The symbols move the states like this.
φ: gete->menu, vaza->tusa, lala->ropu, like->nofi, sonu->same, vuro->vavo, vima->nuto, sulu->nove, nuto->vaza, biba->bova, mamu->mipa, tumo->vuro, refu->zaba, vizi->rile, kefe->gime, buku->vizi, mape->dafu, teru->luka, gime->kagu, ruri->tubu, vare->paga, buko->tumo, luka->geto, zaba->gete, tusa->fota, fota->refu, daku->sulu, lopu->sonu, rile->luso, kora->ziva, mipa->kasa, nusi->memo, sebi->vare, same->musa, maru->lala, geto->buku, leni->goso, biti->zora, paga->suno, luso->mape, ropu->biba, tubu->nusi, ziva->tima, bova->pizu, vasi->suvu, nofi->mamu, suno->maru, supa->daku, zora->kemo, menu->nela, gadu->teru, tima->leni, dafu->lefa, ladu->biti, goso->kefe, nela->kora, roro->ruri, kasa->vima, nove->ride, kena->ladu, lefa->sebi, ride->buko, pizu->roro, vavo->gadu, sure->vasi, daze->kena, kemo->like, memo->lopu, kagu->sure, sofe->guma, suvu->supa, musa->sofe, guma->daze
θ: gete->kasa, vaza->kemo, lala->mape, like->sofe, sonu->bova, vuro->suvu, vima->biti, sulu->kefe, nuto->zora, biba->lefa, mamu->daze, tumo->vasi, refu->mamu, vizi->tumo, kefe->gete, buku->buko, mape->gadu, teru->sulu, gime->menu, ruri->suno, vare->buku, buko->sure, luka->nove, zaba->mipa, tusa->like, fota->nofi, daku->goso, lopu->biba, rile->vuro, kora->vaza, mipa->kena, nusi->lala, sebi->geto, same->pizu, maru->luso, geto->ride, leni->refu, biti->sonu, paga->vizi, luso->vavo, ropu->dafu, tubu->maru, ziva->tusa, bova->sebi, vasi->ziva, nofi->guma, suno->rile, supa->leni, zora->same, menu->vima, gadu->daku, tima->fota, dafu->teru, ladu->lopu, goso->zaba, nela->nuto, roro->paga, kasa->ladu, nove->gime, kena->memo, lefa->luka, ride->kagu, pizu->vare, vavo->supa, sure->kora, daze->nusi, kemo->musa, memo->ropu, kagu->nela, sofe->ruri, suvu->tima, musa->roro, guma->tubu
ω: gete->kena, vaza->same, lala->vavo, like->roro, sonu->lefa, vuro->ziva, vima->lopu, sulu->zaba, nuto->sonu, biba->teru, mamu->tubu, tumo->kora, refu->guma, vizi->sure, kefe->mipa, buku->kagu, mape->supa, teru->goso, gime->kasa, ruri->vizi, vare->ride, buko->nela, luka->kefe, zaba->daze, tusa->musa, fota->sofe, daku->refu, lopu->dafu, rile->vasi, kora->zora, mipa->nusi, nusi->luso, sebi->nove, same->sebi, maru->vuro, geto->gime, leni->nofi, biti->biba, paga->buko, luso->suvu, ropu->gadu, tubu->rile, ziva->kemo, bova->luka, vasi->vaza, nofi->ruri, suno->tumo, supa->fota, zora->bova, menu->ladu, gadu->leni, tima->like, dafu->daku, ladu->ropu, goso->mamu, nela->biti, roro->buku, kasa->memo, nove->gete, kena->lala, lefa->sulu, ride->menu, pizu->geto, vavo->tima, sure->nuto, daze->maru, kemo->pizu, memo->mape, kagu->vima, sofe->paga, suvu->tusa, musa->vare, guma->suno
ε: gete->gime, vaza->ziva, lala->memo, like->fota, sonu->zora, vuro->luso, vima->nela, sulu->luka, nuto->kora, biba->sonu, mamu->zaba, tumo->rile, refu->goso, vizi->suno, kefe->nove, buku->paga, mape->ropu, teru->lefa, gime->ride, ruri->guma, vare->roro, buko->vizi, luka->sebi, zaba->kefe, tusa->tima, fota->leni, daku->teru, lopu->biti, rile->maru, kora->vasi, mipa->gete, nusi->kena, sebi->pizu, same->kemo, maru->nusi, geto->vare, leni->daku, biti->nuto, paga->ruri, luso->lala, ropu->lopu, tubu->daze, ziva->suvu, bova->same, vasi->vuro, nofi->refu, suno->tubu, supa->gadu, zora->vaza, menu->kagu, gadu->dafu, tima->supa, dafu->biba, ladu->vima, goso->sulu, nela->sure, roro->sofe, kasa->menu, nove->geto, kena->kasa, lefa->bova, ride->buku, pizu->musa, vavo->mape, sure->tumo, daze->mipa, kemo->tusa, memo->ladu, kagu->buko, sofe->nofi, suvu->vavo, musa->like, guma->mamu
ζ: gete->zaba, vaza->nuto, lala->maru, like->kemo, sonu->lopu, vuro->tumo, vima->kasa, sulu->daku, nuto->vima, biba->ropu, mamu->nofi, tumo->buko, refu->fota, vizi->buku, kefe->goso, buku->geto, mape->luso, teru->gadu, gime->kefe, ruri->roro, vare->sebi, buko->ride, luka->teru, zaba->refu, tusa->vaza, fota->tusa, daku->supa, lopu->memo, rile->vizi, kora->nela, mipa->mamu, nusi->tubu, sebi->lefa, same->sonu, maru->suno, geto->luka, leni->tima, biti->ladu, paga->vare, luso->rile, ropu->lala, tubu->ruri, ziva->kora, bova->biba, vasi->sure, nofi->like, suno->paga, supa->suvu, zora->biti, menu->gete, gadu->vavo, tima->ziva, dafu->mape, ladu->kena, goso->leni, nela->menu, roro->pizu, kasa->mipa, nove->sulu, kena->daze, lefa->dafu, ride->nove, pizu->bova, vavo->vuro, sure->kagu, daze->guma, kemo->zora, memo->nusi, kagu->gime, sofe->musa, suvu->vasi, musa->same, guma->sofe

In the rows, zero is written as 152.

The rows follow the links: the fewer symbols apart two states are, the more alike their rows tend to be.

Each row is also shifted at random along 3 hidden directions that mean nothing.

Some states, each with a row of numbers:
kena
[ 150,  154,  151,  168,  137,  166,  114,  131,  127,  200,  189,   80,  182,  161,  167,  167,  134,  144,  209,  165,  176,  180,  184,  124,  175,  163,  133,  169,  145,  157,  134,  162,  152,  145,  132,  116,  168,  184,  149,  186,  156,  127,  127,  155]
buku
[ 142,  167,  153,  127,  166,  120,  102,  138,  223,   84,  109,  188,  115,  174,  159,   97,  191,  143,   88,  143,  137,  126,  131,  182,  119,  158,  204,   95,  163,  136,  199,  157,  170,  117,  138,  156,  186,  118,  144,  133,  168,  185,  213,  152]
gadu
[ 182,  131,  168,  136,  147,  128,  183,  165,  122,  177,  148,  173,  150,  120,  123,  166,  174,  163,  182,  139,  171,  187,  143,  163,  170,  127,  139,  163,  162,  208,  125,  117,  115,  181,  159,  176,  137,  159,  142,  161,  123,  150,  123,  138]
maru
[ 270,  137,  177,   74,  137,  114,   85,  133,  195,  142,  101,  161,  149,  107,  158,  125,  219,  108,  176,  115,  215,  144,  154,  178,  150,  177,  194,   95,  166,  183,  174,   86,  133,  149,  130,  163,  162,  131,  149,  140,  118,  214,  166,  165]
buko
[ 108,  157,  133,  175,  175,  146,  174,  169,  175,  109,  149,  195,  132,  181,  144,  148,  161,  165,   88,  162,  118,  113,  128,  173,  132,  137,  158,  150,  170,  143,  164,  156,  158,  138,  176,  170,  164,  140,  149,  118,  168,  131,  179,  130]
suvu
[ 180,  135,  178,  150,  134,  146,  226,  151,  182,  109,  143,  203,  145,   89,  149,  120,  127,  150,  111,  155,  147,  136,  126,  162,  129,  153,  166,  139,  135,  123,  177,  141,  144,  144,  168,  196,  103,  117,  131,  143,  107,  144,  174,  145]
sulu
[  80,  142,  167,  181,  156,  124,  174,  154,  143,  157,  167,  149,  136,  154,  142,  136,  142,  170,  148,  166,  132,  203,  143,  158,  148,  119,  149,  156,  144,  180,  147,  182,  146,  151,  144,  163,  167,  157,  125,  186,  159,  117,  158,  130]
luka
[ 197,  192,  155,  115,  136,  188,  226,  176,   95,  218,  115,  182,  157,  152,  105,  174,  142,  208,  202,  124,  173,  187,  143,  173,  192,  163,   91,  208,  149,  175,  108,  172,  101,  217,  190,  151,  103,  181,  174,  151,  137,  190,  125,  191]
mipa
[ 151,  153,  161,  171,  147,  126,  127,  103,  179,  155,  178,  109,  160,  150,  164,  127,  141,  151,  165,  173,  179,  167,  149,  165,  149,  164,  161,  145,  154,  167,  162,  170,  149,  102,  134,  141,  179,  181,  117,  168,  143,  106,  178,  144]
ride
[ 144,  185,  117,  148,  162,  183,   90,  152,  142,  178,  159,  109,  169,  215,  167,  175,  154,  151,  176,  152,  152,  136,  174,  136,  170,  184,  138,  167,  165,  131,  139,  166,  168,  146,  144,  103,  180,  175,  182,  137,  195,  172,  145,  173]
teru
[ 128,  163,  166,  135,  133,  136,   33,  108,  149,  184,  148,   72,  155,  165,  177,  125,  169,  127,  212,  147,  166,  203,  187,  119,  156,  155,  183,  109,  134,  162,  164,  167,  172,  144,   90,  102,  197,  138,  152,  206,  177,  188,  139,  171]
suno
[ 209,  142,  153,  141,  142,  168,  144,  146,  161,  138,  151,  151,  173,  126,  161,  164,  143,  123,  154,  152,  170,  112,  162,  143,  148,  179,  155,  148,  158,  124,  157,  121,  154,  142,  158,  150,  133,  145,  156,  126,  138,  161,  148,  160]
kagu
[ 168,  192,  141,  136,  151,  178,  161,  155,  149,  162,  123,  166,  152,  181,  142,  151,  150,  181,  150,  142,  158,  137,  144,  171,  160,  176,  137,  173,  160,  136,  151,  171,  146,  157,  160,  131,  149,  165,  175,  134,  163,  182,  164,  184]
kora
[ 125,  149,  111,  178,  176,  182,  130,  170,  140,  146,  178,  126,  170,  203,  169,  195,  141,  143,  134,  164,  126,  104,  170,  127,  152,  155,  135,  173,  170,  126,  143,  147,  177,  143,  160,  129,  172,  164,  171,  123,  186,  133,  139,  145]
vuro
[ 118,  129,  151,  202,  148,  154,  119,  119,  194,  102,  202,  103,  165,  137,  196,  133,  110,  112,  120,  192,  131,  115,  171,  116,  123,  167,  181,  124,  131,   97,  185,  164,  208,   89,  130,  143,  169,  137,  129,  159,  159,  101,  166,  127]
nofi
[ 129,  115,  159,  173,  150,  134,  125,  148,  155,  128,  174,  136,  156,  125,  175,  154,  148,  112,  143,  160,  131,  145,  172,  121,  140,  135,  175,  120,  143,  147,  163,  125,  179,  141,  136,  162,  155,  118,  142,  161,  151,  140,  136,  125]
zora
[ 106,  173,  145,  174,  151,  182,  254,  181,  139,  136,  142,  203,  138,  166,  123,  152,  112,  194,  104,  158,  108,  146,  124,  164,  144,  141,  126,  186,  145,  126,  149,  193,  143,  173,  185,  171,  123,  138,  157,  144,  152,  138,  162,  161]
vaza
[  96,  157,  128,  209,  178,  159,  183,  153,  189,   97,  195,  160,  146,  191,  163,  148,  118,  157,   74,  194,  117,   89,  129,  161,  119,  153,  151,  163,  164,  105,  169,  179,  193,   93,  168,  160,  168,  161,  127,  117,  166,   83,  194,  121]
vasi
[ 126,  129,  139,  169,  158,  168,  132,  179,  133,  137,  166,  151,  158,  157,  165,  183,  158,  128,  140,  148,  114,  133,  179,  109,  150,  134,  149,  144,  147,  126,  142,  127,  174,  166,  150,  152,  150,  123,  176,  145,  172,  164,  120,  140]
ruri
[ 224,  139,  147,  131,  150,  161,  144,  151,  168,  141,  142,  160,  163,  134,  163,  164,  167,  125,  150,  142,  174,  108,  160,  157,  149,  175,  157,  140,  160,  137,  151,  111,  149,  145,  158,  155,  135,  149,  162,  119,  133,  168,  159,  150]
tima
[ 169,  129,  175,  153,  134,  143,  175,  147,  177,  120,  147,  172,  147,   95,  156,  128,  140,  132,  126,  151,  149,  148,  146,  147,  127,  155,  177,  128,  135,  130,  173,  141,  154,  143,  150,  179,  126,  116,  135,  160,  124,  155,  157,  148]
vavo
[ 196,  136,  180,  154,  147,  106,  170,  116,  219,  104,  157,  171,  142,  105,  159,  109,  159,  134,  113,  169,  186,  126,  119,  194,  127,  165,  189,  120,  156,  159,  185,  132,  144,   98,  151,  184,  155,  152,  105,  141,  112,  117,  203,  131]
like
[ 155,  120,  138,  171,  172,  150,  164,  170,  160,  114,  171,  171,  159,  150,  159,  172,  157,  134,  120,  162,  136,  106,  151,  150,  139,  144,  155,  151,  164,  142,  153,  121,  166,  132,  164,  171,  146,  146,  147,  120,  147,  126,  154,  124]
kemo
[ 188,  168,  130,  150,  155,  194,  220,  185,  129,  161,  141,  190,  165,  160,  135,  186,  131,  171,  132,  145,  147,  110,  146,  155,  162,  165,  113,  193,  160,  122,  133,  147,  142,  181,  196,  163,  111,  156,  175,  111,  143,  162,  143,  167]
same
[  59,  165,  145,  187,  154,  149,  136,  143,  194,   95,  154,  157,  123,  186,  167,  112,  130,  155,   88,  169,  105,  137,  141,  147,  108,  149,  185,  125,  138,  106,  187,  203,  195,  111,  138,  145,  179,  128,  144,  158,  186,  133,  196,  152]
gete
[ 106,  149,  150,  164,  165,  124,  124,  144,  146,  160,  159,  135,  143,  183,  151,  147,  170,  166,  167,  153,  155,  190,  147,  161,  154,  129,  151,  146,  160,  186,  144,  168,  152,  151,  135,  145,  187,  167,  136,  174,  167,  128,  153,  140]
nusi
[ 107,  121,  160,  191,  145,  148,  137,  141,  132,  167,  197,  108,  168,  131,  168,  163,  131,  129,  177,  170,  139,  183,  179,  113,  158,  128,  153,  146,  129,  157,  143,  148,  167,  149,  127,  147,  151,  144,  143,  192,  156,  121,  116,  126]
biti
[  89,  164,  145,  162,  164,  138,  155,  161,  153,  142,  138,  169,  124,  185,  138,  137,  158,  178,  126,  151,  120,  172,  134,  163,  149,  128,  151,  155,  155,  161,  155,  183,  154,  156,  150,  154,  176,  155,  140,  163,  171,  140,  171,  150]

From each start, follow one symbol. Which state do you reach?
Answers are names.
start [ 128,  180,  129,  147,  141,  196,   96,  153,  123,  181,  151,  104,  167,  203,  170,  167,  133,  148,  179,  146,  137,  151,  187,  113,  164,  174,  139,  160,  138,  110,  148,  175,  183,  161,  134,  102,  162,  151,  196,  152,  190,  181,  132,  186]
ω -> sonu
start [ 208,  137,  154,  138,  124,  183,  132,  149,   97,  219,  165,  100,  192,  118,  160,  189,  138,  126,  230,  138,  183,  170,  199,  112,  188,  164,  125,  166,  131,  153,  119,  123,  143,  189,  141,  128,  120,  155,  181,  173,  142,  178,   86,  171]
φ -> zaba
start [ 147,  144,  136,  158,  147,  205,  201,  199,   87,  173,  162,  168,  171,  146,  150,  205,  126,  154,  158,  141,  117,  136,  178,  113,  167,  139,  112,  183,  141,  123,  119,  132,  152,  212,  184,  159,  103,  126,  188,  139,  160,  180,   88,  161]
θ -> tumo
start [ 149,  158,  167,  162,  135,  146,  203,  138,  143,  174,  164,  147,  152,  130,  136,  140,  122,  174,  170,  166,  168,  183,  138,  171,  156,  151,  138,  172,  138,  168,  143,  182,  128,  151,  157,  161,  139,  172,  132,  178,  127,  120,  153,  149]
ζ -> nusi
start [  72,  168,  150,  175,  166,  141,  161,  155,  155,  141,  151,  164,  126,  183,  143,  136,  147,  182,  131,  156,  115,  179,  136,  155,  138,  128,  151,  152,  153,  155,  157,  193,  157,  151,  148,  154,  170,  152,  141,  167,  175,  130,  171,  147]
φ -> nuto
start [ 109,  117,  162,  183,  164,  123,  179,  153,  133,  154,  189,  148,  156,  127,  143,  164,  141,  151,  155,  165,  137,  182,  152,  145,  149,  113,  143,  159,  147,  181,  139,  142,  139,  158,  150,  177,  153,  153,  124,  177,  137,  100,  128,  113]
φ -> dafu
start [ 120,  183,  157,  146,  141,  163,  167,  153,  142,  172,  132,  156,  141,  163,  141,  134,  133,  184,  167,  150,  146,  186,  137,  158,  156,  151,  139,  165,  142,  157,  152,  199,  144,  174,  154,  140,  155,  158,  156,  174,  161,  167,  156,  177]
ω -> kasa
start [ 161,  164,  142,  130,  162,  136,  135,  152,  128,  189,  148,  138,  151,  181,  141,  162,  173,  171,  190,  141,  170,  178,  153,  169,  177,  153,  131,  174,  172,  197,  130,  151,  129,  168,  153,  137,  175,  186,  157,  152,  158,  156,  148,  158]
ε -> vima
start [ 147,  179,  149,  130,  170,  121,  155,  155,  181,  126,  110,  198,  116,  182,  131,  125,  189,  185,  117,  138,  149,  155,  110,  198,  137,  146,  165,  141,  171,  175,  169,  169,  136,  144,  161,  162,  171,  159,  140,  138,  160,  157,  199,  160]
ζ -> biba
start [ 194,  201,  153,  105,  161,  132,   98,  126,  209,  126,   95,  167,  126,  185,  145,  109,  193,  162,  134,  129,  180,  133,  128,  196,  140,  185,  182,  130,  170,  154,  184,  167,  150,  127,  143,  133,  182,  163,  156,  125,  163,  193,  217,  182]
ζ -> luka
start [ 174,  140,  161,  155,  158,  127,  203,  155,  139,  169,  163,  167,  149,  131,  131,  160,  163,  172,  162,  155,  177,  169,  127,  176,  168,  138,  135,  173,  164,  200,  131,  140,  117,  154,  173,  180,  142,  186,  132,  153,  122,  112,  152,  128]
ε -> sulu
start [ 159,  185,  164,  141,  145,  143,  158,  122,  182,  158,  135,  152,  141,  166,  143,  118,  145,  177,  149,  157,  176,  163,  123,  189,  147,  172,  157,  152,  157,  157,  161,  188,  140,  129,  151,  142,  170,  177,  140,  158,  148,  148,  194,  173]
ε -> bova
start [ 164,  179,  133,  121,  172,  154,  141,  164,  145,  164,  128,  166,  140,  194,  137,  161,  183,  179,  155,  138,  158,  151,  143,  177,  165,  155,  139,  162,  179,  169,  142,  156,  135,  171,  164,  141,  166,  171,  169,  131,  168,  170,  162,  165]
θ -> geto
